Here is a tiny trained network, its code and every weight. The questions are about switching its units off for an input and a class, where a switched-off unit gives its printed mean instead of its output.

import numpy as np


def w(rows, s, z=0):
    codes = np.array(rows[::2]) - 128.0
    scale = np.full(codes.shape[1], s)
    scale[-1] = z or s
    return codes * scale


def f(y):
    return np.maximum(y, 0)


def log_softmax(a):
    a = a - a.max(-1, keepdims=True)
    return a - np.log(np.exp(a).sum(-1, keepdims=True))


def net(x, mask):
    res = np.array(x, float).reshape(1, 2) / 4 @ E
    y = f(res @ A[0][:, :-1].T + A[0][:, -1])
    res = res + np.where(mask, y, B[0][:, -1]) @ B[0][:, :-1]
    return log_softmax(res[-1] @ U[:, :-1].T + U[:, -1])


A, B = {}, {}
E = w([
[83,94,149,152,91,135,238,53,82,192,203,206],'x0',
[88,75,50,43,71,96,171,148,245,134,144,99],'x1',
],0.011)
A[0] = w([
[94,47,180,138,87,144,195,65,65,241,212,193,115],'neuron 0',
[117,81,65,110,80,98,201,164,218,101,118,84,91],'neuron 1',
[156,148,125,114,111,141,123,78,145,97,101,160,255],'neuron 2',
[207,177,196,181,201,149,113,131,96,167,117,168,74],'neuron 3',
[107,67,45,90,102,109,106,119,181,137,168,112,81],'neuron 4',
[146,112,156,111,134,141,139,156,138,137,82,125,254],'neuron 5',
[189,177,124,104,165,118,2,182,138,38,66,36,120],'neuron 6',
[205,164,211,181,184,165,99,103,54,53,119,157,109],'neuron 7',
[171,173,164,158,180,189,89,93,62,103,130,140,86],'neuron 8',
[200,137,108,97,178,103,48,183,163,38,77,45,82],'neuron 9',
[148,196,222,145,155,182,113,134,67,139,114,129,98],'neuron 10',
[111,83,115,162,110,73,126,109,158,111,86,123,112],'neuron 11',
],0.0068,0.011)
B[0] = w([
[162,214,160,158,95,78,142,119,138,222,66,175,247],'neuron 0',
[60,117,107,72,122,201,176,147,103,115,103,74,193],'neuron 1',
[183,165,81,131,157,123,56,54,161,96,173,116,236],'neuron 2',
[92,135,126,89,101,161,151,167,91,117,108,97,186],'neuron 3',
[51,92,126,94,79,183,184,138,76,109,72,89,172],'neuron 4',
[172,144,25,175,177,115,65,22,168,70,197,131,234],'neuron 5',
[162,137,152,130,106,96,134,114,131,203,73,186,246],'neuron 6',
[67,128,96,89,120,170,155,123,100,81,124,126,219],'neuron 7',
[89,150,127,77,90,169,174,163,109,109,113,86,188],'neuron 8',
[117,170,185,129,81,62,171,152,84,207,2,168,214],'neuron 9',
[72,121,103,97,94,184,154,152,142,90,101,111,190],'neuron 10',
[87,118,137,138,126,144,126,131,85,125,126,138,140],'neuron 11',
],0.0092,0.013)
U = w([
[170,150,179,156,100,59,156,125,119,254,65,242,73],'0',
[30,121,94,73,109,225,175,140,111,70,102,65,104],'1',
[244,134,41,191,203,104,49,60,151,63,177,141,254],'2',
[139,94,178,140,188,123,146,206,123,114,158,143,85],'3',
[134,70,168,183,146,130,134,165,118,117,135,102,91],'4',
],0.0089,0.0062)

Each question gives the input, the list of numbers given to net, and the class t.
The units are the neurons (one row each of A and B). Each row of codes is followed by its name. A weight is (code - 128) times the scale printed after its matrix; where a second scale follows, it is the last column's (A, B and U).
mask holds one flag per neuron, in row order. A switched-off neuron (its flag False) gives its mean, the last column of its row in B, instead of its output. The means were averaged over made-up inputs and are rounded, as every weight is.
A unit's drop is (log p(t) with every unit on - log p(t) with that unit switched off) / (log p(t) with every unit on - log p(t) with every unit switched off).
The circuit of an input: a set's keep is (log p(t) with only the set's units on - log p(t) with every unit switched off) / (log p(t) with every unit on - log p(t) with every unit switched off). Starting from all 12 units, units are removed one at a time, each time the one whose removal leaves the highest keep (on an exact tie, the one counted first), for as long as the keep stays at least 0.8.
circuit, biggest first: the units of the circuit, biggest drop first
top k neurons: the k neurons with the biggest drops, biggest first
drop of u: that unit's drop, to one decimal
input [-5,5], class 0: circuit, biggest first -> [neuron 9]
input [-3,-3], class 2: circuit, biggest first -> [neuron 0; neuron 1]
input [7,-8], class 1: top 2 neurons -> [neuron 7; neuron 10]
input [-1,-3], class 2: top 2 neurons -> [neuron 1; neuron 4]
input [-7,-5], class 0: top 2 neurons -> [neuron 6; neuron 9]
input [-3,0], class 2: top 2 neurons -> [neuron 0; neuron 5]
input [3,1], class 2: top 2 neurons -> [neuron 9; neuron 6]
input [5,-6], class 1: top 2 neurons -> [neuron 6; neuron 7]
input [-8,6], class 0: drop of neuron 6 -> 0.4
input [-1,-7], class 1: drop of neuron 0 -> 0.0
input [-7,1], class 0: drop of neuron 9 -> 0.5
input [-3,3], class 2: drop of neuron 8 -> 0.2
